Below are the code and all the weights of a small trained network. Each question names an input and a class and asks about switching units off, where a switched-off unit gives its printed mean instead of its output.

import numpy as np


def w(rows, s, z=0):
    codes = np.array(rows[::2]) - 128.0
    scale = np.full(codes.shape[1], s)
    scale[-1] = z or s
    return codes * scale


def norm(h):
    return h / np.sqrt((h * h).mean(-1, keepdims=True) + 1e-5)


def f(y):
    return np.maximum(y, 0)


def log_softmax(a):
    a = a - a.max(-1, keepdims=True)
    return a - np.log(np.exp(a).sum(-1, keepdims=True))


def net(x, mask):
    res = np.array(x, float).reshape(1, 5) / 4 @ E
    u = 0
    for l in range(3):
        y = f(norm(res) @ A[l][:, :-1].T + A[l][:, -1])
        res = res + np.where(mask[u : u + 3], y, B[l][:, -1]) @ B[l][:, :-1]
        u += 3
    return log_softmax(norm(res)[-1] @ U[:, :-1].T + U[:, -1])


A, B = {}, {}
E = w([
[171,166,13,8,91,85,162,141,167,129,18,124],'x0',
[127,133,130,137,122,125,126,120,118,132,124,117],'x1',
[121,105,128,108,127,111,129,118,123,137,133,133],'x2',
[95,1,105,199,79,153,124,71,193,35,128,52],'x3',
[138,130,211,160,126,53,167,255,38,169,148,148],'x4',
],0.0059)
A[0] = w([
[167,124,163,78,58,125,197,189,86,62,103,99,6],'L0N1',
[126,52,32,187,53,48,253,232,179,76,129,36,60],'L0N2',
[24,212,153,130,161,216,58,51,84,161,210,214,65],'L0N3',
],0.0045,0.0025)
B[0] = w([
[53,192,91,168,194,44,114,200,135,158,135,126,164],'L0N1',
[74,83,195,133,139,172,82,183,107,116,80,85,232],'L0N2',
[2,81,87,102,175,155,12,126,85,144,68,80,255],'L0N3',
],0.0074,0.0044)
A[1] = w([
[125,92,121,130,184,200,45,100,124,89,156,170,4],'L1N1',
[96,141,165,156,193,155,106,140,46,183,230,113,125],'L1N2',
[117,11,137,254,156,125,45,80,138,116,197,127,21],'L1N3',
],0.0054,0.0014)
B[1] = w([
[108,138,211,133,115,147,152,130,62,173,136,80,201],'L1N1',
[200,2,87,199,157,104,152,156,81,96,139,112,241],'L1N2',
[106,207,139,147,114,179,204,132,195,122,153,161,255],'L1N3',
],0.0085,0.0066)
A[2] = w([
[165,52,166,178,99,166,178,172,101,86,245,157,84],'L2N1',
[205,52,255,191,60,203,185,157,187,129,115,79,10],'L2N2',
[237,170,42,94,101,26,181,113,113,199,113,136,2],'L2N3',
],0.0043,0.0022)
B[2] = w([
[164,202,126,82,68,2,167,59,119,118,131,180,255],'L2N1',
[184,109,91,79,105,91,71,129,201,124,152,165,241],'L2N2',
[153,188,132,67,140,173,125,141,142,130,111,128,207],'L2N3',
],0.0084,0.0042)
U = w([
[1,71,188,179,187,165,29,188,70,159,84,43,254],'0',
[164,226,68,16,178,176,54,90,144,191,102,150,66],'1',
[66,196,169,209,116,196,153,50,198,112,217,131,91],'2',
[146,67,62,103,83,179,79,102,187,79,69,53,52],'3',
[206,108,178,201,187,61,145,120,32,174,191,165,144],'4',
[177,195,151,70,161,74,154,204,81,188,93,150,145],'5',
[194,98,188,201,65,42,168,158,198,81,194,155,22],'6',
],0.0071,0.0031)

Each question gives the input, the list of numbers given to net, and the class t.
The units are the neurons (one row each of A and B). Each row of codes is followed by its name. A weight is (code - 128) times the scale printed after its matrix; where a second scale follows, it is the last column's (A, B and U).
mask holds one flag per neuron, layer by layer. A switched-off neuron (its flag False) gives its mean, the last column of its row in B, instead of its output. The means were averaged over made-up inputs and are rounded, as every weight is.
A unit's drop is (log p(t) with every unit on - log p(t) with that unit switched off) / (log p(t) with every unit on - log p(t) with every unit switched off).
The circuit of an input: a set's keep is (log p(t) with only the set's units on - log p(t) with every unit switched off) / (log p(t) with every unit on - log p(t) with every unit switched off). Starting from all 9 units, units are removed one at a time, each time the one whose removal leaves the highest keep (on an exact tie, the one counted first), for as long as the keep stays at least 0.8.
units of the circuit, in order: the units of the circuit, biggest drop first
k most important neurons: the k neurons with the biggest drops, biggest first
k most important neurons of layer l: the k neurons of layer l with the biggest drops, biggest first
drop when u is switched off: that unit's drop, to one decimal
input [-6,-3,-2,8,1], class 6: units of the circuit, in order -> (L2N1)
input [-7,3,-6,3,7], class 6: units of the circuit, in order -> (L1N3; L2N2; L2N1)
input [0,1,2,4,-1], class 2: 3 most important neurons -> (L1N2; L1N3; L0N3)
input [-8,-7,-8,2,4], class 6: units of the circuit, in order -> (L1N3; L1N2; L2N1)
input [-7,5,5,4,8], class 6: 2 most important neurons -> (L1N3; L2N2)
input [-1,5,-5,7,5], class 6: 3 most important neurons -> (L0N3; L2N2; L2N1)
input [8,-5,2,2,7], class 0: 2 most important neurons -> (L0N2; L2N1)
input [0,5,-8,-6,1], class 4: 2 most important neurons -> (L1N2; L0N2)
input [-1,3,-1,5,-1], class 2: 2 most important neurons -> (L1N3; L1N2)
input [8,-1,8,5,5], class 0: 2 most important neurons of layer 0 -> (L0N2; L0N1)
input [0,-2,4,1,-8], class 2: 2 most important neurons of layer 2 -> (L2N2; L2N3)
input [-5,0,-5,5,7], class 6: drop when L2N2 is switched off -> 0.1
input [2,0,-6,3,2], class 0: drop when L0N1 is switched off -> 0.0
input [5,-1,2,5,5], class 0: most important neuron of layer 0 -> (L0N2)
input [3,-7,5,5,4], class 0: drop when L0N1 is switched off -> 0.1
input [-3,-6,6,8,-8], class 2: drop when L1N3 is switched off -> 0.4
input [-3,-2,7,5,3], class 6: 2 most important neurons of layer 2 -> (L2N2; L2N1)
